Each row of numbers belongs to one of the elements below and depends on some of the facts about them. Some rows are named. Which element is each other row?

There are 3 kinds of fact about the elements: braven, matun, lozok.
braven: uses; matun: belongs to class; lozok: sits directly inside
braven k528 <- k102,k722
braven k571 <- k102,k699
braven k831 <- k102,k157
braven k155 <- k966,k68
braven k960 <- k966,k530,k694
braven k953 <- k966
braven k800 <- k68,k165
braven k680 <- k845,k245,k12,k350
braven k943 <- k845,k137,k543
braven k835 <- k845,k116,k694
braven k421 <- k845
braven k524 <- k845
braven k688 <- k240
braven k198 <- k240
braven k598 <- k240,k165
braven k13 <- k467,k165
braven k832 <- k467,k246
braven k337 <- k467
braven k870 <- k467
braven k644 <- k467
braven k326 <- k92
braven k310 <- k92,k735
braven k83 <- k92,k24
braven k512 <- k92
braven k769 <- k92
braven k225 <- k730
braven k444 <- k730,k735
braven k714 <- k730,k530
braven k918 <- k116
braven k401 <- k116,k245,k770
braven k215 <- k116,k137
braven k377 <- k116
braven k103 <- k75
braven k243 <- k530
braven k202 <- k530
braven k89 <- k970,k350
braven k160 <- k970
braven k830 <- k970,k165
braven k932 <- k970
braven k785 <- k898
braven k548 <- k898,k699
braven k330 <- k898,k93,k699
braven k268 <- k898
braven k635 <- k898
braven k585 <- k93,k12,k620
braven k789 <- k93,k770
braven k267 <- k735,k620
braven k872 <- k735
braven k517 <- k245
braven k399 <- k245,k620
braven k265 <- k465
braven k167 <- k465
braven k844 <- k409
braven k10 <- k409,k350,k602
braven k323 <- k409,k14
braven k364 <- k894,k246
braven k862 <- k894
braven k708 <- k567,k217
braven k327 <- k567
braven k507 <- k12
braven k794 <- k12
braven k282 <- k770
braven k508 <- k770
braven k57 <- k246,k24
braven k519 <- k246,k350
braven k848 <- k246
braven k141 <- k137
braven k678 <- k449
braven k593 <- k449,k165
braven k208 <- k449
braven k782 <- k350
braven k944 <- k217
braven k710 <- k157,k543
braven k589 <- k157
braven k607 <- k157
braven k796 <- k543
braven k624 <- k509
braven k132 <- k620
braven k320 <- k620
braven k535 <- k620
braven k539 <- k620
braven k876 <- k620
braven k712 <- k699
braven k391 <- k722
braven k880 <- k722,k575
braven k77 <- k575
braven k973 <- k14
braven k294 <- k165
braven k697 <- k623
braven k33 <- k623
matun e <- k535,k710,k548,k609,k507,k517,k567,k717,k246,k680,k830,k694
matun d <- k702,k263,k470,k444,k478,k376,k970,k872,k688,k322,k593,k911,k103,k215,k722,k528,k532
matun a <- k83,k102,k282,k141,k508,k990,k845,k286,k198,k730,k155,k75,k530,k837,k364,k607,k714,k391,k447,k421,k831,k326,k33,k835,k519,k914,k585,k708,k12,k926,k770,k337,k434,k512,k449,k350,k273,k503,k543,k310,k620,k13,k524,k855,k456,k794,k89,k953,k943,k663,k624,k24,k165,k120,k589
matun f <- k32,k844,k281,k10,k243,k582,k137,k217,k509
matun c <- k657,k966,k320,k160,k92,k167,k356,k769,k93,k876,k357,k245,k465,k327,k323,k802,k699,k825,k575,k848,k257,k14
matun b <- k832,k68,k240,k789,k467,k224,k116,k225,k267,k202,k870,k415,k898,k960,k330,k932,k894,k175,k985,k800,k785,k539,k157,k697,k944,k140,k724,k712,k775,k782,k265,k401,k635,k818,k623
lozok k598 <- k535,k966,k320,k530,k837,k911,k794
lozok k973 <- k702,k447,k12
lozok k57 <- k710,k83,k102,k240,k326,k802,k157,k456,k401
lozok k132 <- k32,k548,k376,k694
lozok k796 <- k657,k322,k245,k246,k24
lozok k719 <- k282,k845,k444,k175,k855,k89
lozok k862 <- k832,k198,k714,k243,k717,k724,k712,k120
lozok k338 <- k263,k467,k517
lozok k377 <- k141,k789,k609,k155,k872,k327,k914,k567,k697,k680,k623
lozok k78 <- k508,k281,k970,k932,k708,k434,k528,k165
lozok k208 <- k844,k470,k225,k593,k519,k800,k944,k722,k953,k943
lozok k571 <- k990,k14,k589
lozok k258 <- k68,k286,k217
lozok k294 <- k160,k75,k93,k775,k624
lozok k77 <- k92,k507,k582,k524,k265,k257
lozok k268 <- k730,k364,k478,k503,k310,k825
lozok k735 <- k224,k539,k926,k337,k350
lozok k632 <- k116,k167,k831,k330,k620,k140
lozok k838 <- k10,k870,k391,k421
lozok k880 <- k267,k356,k769,k607,k688,k835,k770,k449,k818
lozok k678 <- k202,k699
lozok k399 <- k415,k876,k137,k512,k663,k635
lozok k602 <- k898,k465,k585,k323
lozok k296 <- k357,k960,k103,k985,k273,k543,k532
lozok k409 <- k33,k782,k575
lozok k681 <- k894,k215,k13,k830
lozok k918 <- k785,k509
lozok k644 <- k848

Some elements and their rows:
5,0,11,-1,-5,0,-11,2,-5,-2,-2,7,-2,-1,2,2,-3,-2,-1,2,6,-5,3,-2,-1,-2,-3,0,3,-7,0,-8,0,-4,5,-1,-3,-4,2,-4,-2 : k876
3,2,-6,-2,-3,3,-11,2,-4,-1,2,-5,-4,-1,2,4,1,7,-1,3,4,-3,4,-4,-1,0,-2,2,6,-5,0,-8,-2,-3,0,-5,-3,-4,2,-2,1 : k415
3,6,2,1,-7,0,4,4,-5,3,8,-3,-3,-1,7,-1,5,12,3,1,5,-3,6,-8,-1,4,-3,1,-3,4,-1,-9,1,-4,-1,-4,-3,-2,2,-4,-1 : k914
4,6,-3,0,-6,-1,12,4,2,3,5,0,-4,-1,5,-1,2,24,10,1,5,-4,4,-8,7,4,-2,0,0,21,0,-7,3,-3,2,-6,-3,-3,2,5,-2 : k155
-4,0,-6,3,3,7,-4,3,3,12,-8,-5,4,2,7,2,1,5,-1,2,5,9,13,11,0,-2,-3,1,9,-11,-2,9,-2,-4,1,2,-3,4,5,-4,-2 : k862
6,6,0,3,-7,-1,4,3,-6,7,7,0,-2,-1,5,-1,7,11,3,2,5,-3,5,-9,-1,8,-2,1,0,7,-2,-9,2,-4,-1,-4,-3,-3,4,-5,1 : k141
2,2,-6,-2,-3,3,-11,1,-4,-1,2,-4,-4,-1,2,5,2,6,-1,2,5,-3,4,-5,-1,0,-2,2,6,-5,-1,-8,-2,-3,0,-5,-3,-4,2,-2,1 : k175
-2,3,-2,-2,-7,2,0,4,-2,-5,-4,-5,-3,0,3,4,-1,5,0,0,4,-5,3,-8,1,0,-3,2,-3,6,1,-8,0,-4,0,-5,-3,-2,1,-1,-1 : k13
1,2,-6,-3,-5,3,-12,2,-5,-1,3,-5,-4,0,2,5,3,4,-1,4,5,-4,4,-2,-1,-1,-2,2,2,-9,-1,-9,-1,-4,-1,-5,-2,-2,2,-3,1 : k635
5,1,-4,-3,-2,1,-9,2,-3,6,-4,-2,-2,-1,2,2,-1,-1,-1,1,5,-4,6,-1,0,-2,-3,0,2,-8,-1,-4,-1,-3,1,-2,-3,-2,2,-4,0 : k376
-1,3,-2,-2,-7,1,-1,3,-4,-4,-4,-5,-3,0,2,5,0,3,0,0,4,-5,4,-8,-1,1,-3,2,-2,4,0,-9,0,-4,-1,-5,-3,-2,1,-4,-2 : k337
-4,0,-5,3,5,3,-2,1,4,18,-8,-5,1,0,6,0,3,2,-1,1,5,10,12,9,0,-2,-3,0,1,-8,-2,10,-2,-4,1,2,-3,4,5,-4,-2 : k294
9,2,20,2,-5,-1,-7,3,-3,3,10,8,-3,-1,7,0,-3,10,-1,3,9,-3,6,-8,-1,-2,-3,-1,-1,-6,0,-9,1,-3,3,-2,-2,-4,2,-4,-2 : k327
-3,6,-5,-2,-7,-1,0,2,-6,-5,-5,-3,-4,-1,2,3,-1,-3,0,1,7,-4,3,4,-1,3,-3,0,-5,13,16,-9,-1,-4,-1,8,-3,-4,2,-2,1 : k607
3,1,-6,-3,-2,6,-11,2,-4,-3,1,-5,-4,0,2,7,-1,11,-1,3,5,-3,4,-5,0,-1,-2,3,13,-7,0,-8,-2,-3,0,-5,-3,-4,2,-3,1 : k932
5,1,-4,-3,-2,1,-9,2,-3,6,-4,-2,-2,-1,2,2,-1,-1,-1,1,5,-5,6,0,0,-2,-3,0,2,-7,-1,-4,-1,-3,1,-2,-3,-2,3,-4,0 : k702
-4,5,6,-2,-6,16,-13,2,7,5,-8,2,-3,3,15,-1,3,-6,0,1,6,-4,3,-6,-1,2,-3,8,-4,-10,-2,-7,1,6,0,4,7,3,1,15,-2 : k102
-2,3,-1,-3,-7,1,-2,2,-3,-4,-3,-5,-3,0,3,5,1,2,0,0,5,-5,3,-7,0,0,-3,2,-4,-1,0,-8,0,-4,-1,-5,-3,0,1,-3,-2 : k391

Rows to name:
No name comes twice in this set of rows, the named rows included.
0,5,1,8,-5,13,-12,20,-7,-1,-8,2,0,7,7,2,-2,-6,-1,1,6,-2,4,-6,-1,11,-4,8,12,6,10,14,7,8,0,-2,0,-4,2,-4,7 : k350
1,1,-6,-3,-6,6,-12,2,-4,-3,3,-6,-4,0,3,7,2,6,-1,5,5,-4,5,0,-1,-1,-2,4,7,-10,-1,-9,-1,-3,-1,-5,-2,-1,2,-3,1 : k712
0,2,-1,-1,-7,1,-4,2,-6,-4,-5,-5,0,0,3,9,1,4,-1,1,4,-5,3,-4,-1,3,-3,3,5,-2,-1,-9,0,-4,-1,-4,-3,-1,2,-5,1 : k508
-4,1,-6,3,7,4,-3,3,1,16,-8,-5,0,1,6,0,1,0,-1,0,5,11,12,2,-1,-2,-3,0,1,-8,-2,11,-2,-4,0,2,-3,0,5,-4,-2 : k973
0,3,-2,-1,-7,2,-2,8,-6,-4,-5,-4,-3,1,2,6,-2,1,-1,0,5,-4,4,-8,-1,3,-3,2,2,6,2,-7,1,-4,-1,-5,-3,-4,1,-4,0 : k89
0,2,-5,-2,-7,3,3,2,-1,-4,-6,-4,-2,-1,2,7,-1,12,3,1,5,-5,3,-6,5,2,-3,2,7,10,-1,-6,2,-4,3,-5,-3,-2,1,0,-2 : k714
-4,0,-6,2,5,5,-2,2,6,14,-8,-5,1,1,7,0,1,3,-1,1,5,9,12,8,1,-2,-3,0,2,-9,-3,10,-1,-4,1,3,-3,4,4,-5,-2 : k598
-4,6,-5,0,1,-1,-5,2,2,31,-1,-6,8,-1,4,0,13,-5,-1,1,6,12,9,2,1,-2,-3,0,-3,-11,-2,8,-1,-3,10,-5,-3,0,10,-5,-1 : k208

The same elements again, as new rows of numbers:
Named rows:
-14,1,4,-7,-13,-8,-9,6,-8,-3,-1,-5,-3,-3 : k356
-25,0,8,-8,-15,-2,-8,6,-17,-1,-13,-5,-13,5 : k543
-8,6,2,-13,-11,-4,-7,4,-3,-2,-5,-4,2,-6 : k296
-12,6,1,16,-12,-17,-21,-2,0,-7,-8,-3,3,-7 : k680
-5,0,-4,-9,-13,-6,-8,9,-5,-3,1,-2,2,-3 : k32
-12,4,1,-16,-9,5,0,4,-7,3,-10,-1,-1,1 : k602
-9,-7,4,1,-8,5,-10,8,-6,0,-14,0,-9,2 : k898
-10,-2,5,15,0,-8,-16,-7,7,-7,5,1,8,-15 : k548
-14,1,-2,43,-9,3,-4,11,11,-11,-7,-24,5,-3 : k327
-19,4,10,-4,-8,-9,-9,6,-6,-6,-3,-3,-3,-1 : k855
-19,-2,2,-11,-13,1,-4,6,-14,1,-7,-3,-9,4 : k575
-12,5,1,-16,-9,5,0,4,-7,3,-10,-1,-1,1 : k409
-15,5,10,-1,-9,-15,-14,6,-4,-9,1,-6,-1,-7 : k391
-12,-3,5,-4,-1,-1,-7,2,-1,-3,8,-1,-2,-8 : k257
-12,5,12,4,3,-14,-11,5,6,-10,8,0,7,-9 : k794
-14,6,4,8,-6,-8,-10,1,0,-6,-8,4,14,3 : k717
-12,1,5,-8,-9,3,-6,11,-7,-1,-4,3,-5,6 : k467
-19,4,10,-3,-8,-8,-9,6,-7,-6,-3,-3,-3,-1 : k434

Name these rows:
No name comes twice in this set of rows, the named rows included.
0,-1,2,15,-6,-14,-23,8,5,-8,-8,-4,-6,-9 : k789
0,-5,-2,-52,-7,-24,-12,1,-14,5,-14,28,-8,3 : k509
-10,-1,2,38,-8,19,-4,13,10,-14,2,-19,3,-9 : k944
-25,1,8,30,-11,12,-4,7,4,-10,9,-26,-3,-9 : k708

Now the same elements, written a new way:
Some rows with their names:
-6,-16,19,1,-5,14,36,8,-2,-13,-12,-8,-4,3 : k356
-20,3,23,5,-3,13,38,11,-11,-14,-7,-11,20,2 : k364
-21,-2,24,-9,-2,14,39,7,-10,-15,-5,-11,21,1 : k990
-18,4,13,-10,-1,25,32,13,3,-5,-13,-12,0,4 : k862
-30,-29,10,-14,12,5,38,-1,-14,-8,-18,-16,42,6 : k543
-13,-7,0,25,11,-4,33,-11,-10,-18,-36,-24,22,5 : k217
-23,3,19,-2,8,7,43,0,-8,-24,-2,-7,6,0 : k782
-29,-8,17,16,3,2,34,0,-24,-1,-26,-9,37,3 : k102
-19,-10,18,4,3,15,37,8,-15,-18,0,-9,10,3 : k519
-20,-3,24,-10,-1,14,39,8,-9,-14,-4,-9,19,2 : k663
-21,-10,22,-25,3,15,41,5,-6,-16,-2,-10,20,1 : k524
-19,0,15,-17,1,26,33,9,3,-6,-12,-11,4,5 : k338
-22,13,25,-9,5,4,44,0,-9,-17,-9,-2,9,-2 : k635
-20,9,21,-8,5,4,43,3,-7,-20,-8,-8,10,-1 : k224
-12,-32,-3,-19,15,-12,46,9,0,-20,-30,-32,38,7 : k694
-23,-10,10,26,1,1,35,14,-19,-10,-26,-25,42,7 : k165
-23,-7,19,-1,3,17,37,6,-9,-19,1,-10,15,3 : k89
-28,17,22,-15,-5,14,43,20,20,-14,-18,-24,53,3 : k155

Rows to name:
No name comes twice in this set of rows, the named rows included.
-27,-4,12,8,12,-6,40,-2,-17,-11,-24,-12,27,2 : k157
-23,-10,15,29,3,-6,37,3,-16,-4,-41,-16,-3,0 : k722
-19,-14,21,-26,3,7,45,3,5,-15,-18,-11,-11,-3 : k215
-26,-18,9,28,8,-1,37,4,-9,-10,-33,-22,-3,2 : k970
-20,-7,14,-30,3,26,34,7,4,-6,-11,-13,7,5 : k918
-17,5,12,1,-1,24,30,14,0,-6,-14,-12,0,5 : k57
-19,-3,14,-26,2,26,33,10,5,-5,-12,-11,3,4 : k796
-26,-11,3,7,6,15,28,7,-6,2,-30,-21,24,9 : k735
-28,-11,12,23,4,3,34,6,-19,-9,-22,-20,40,6 : k24
-21,6,18,-18,0,26,32,7,2,-1,-13,-6,1,3 : k268
-15,-4,20,-9,-4,9,41,18,-7,-16,-10,-18,27,2 : k714
-38,-1,15,-41,24,19,44,-22,25,-21,-4,1,12,3 : k680

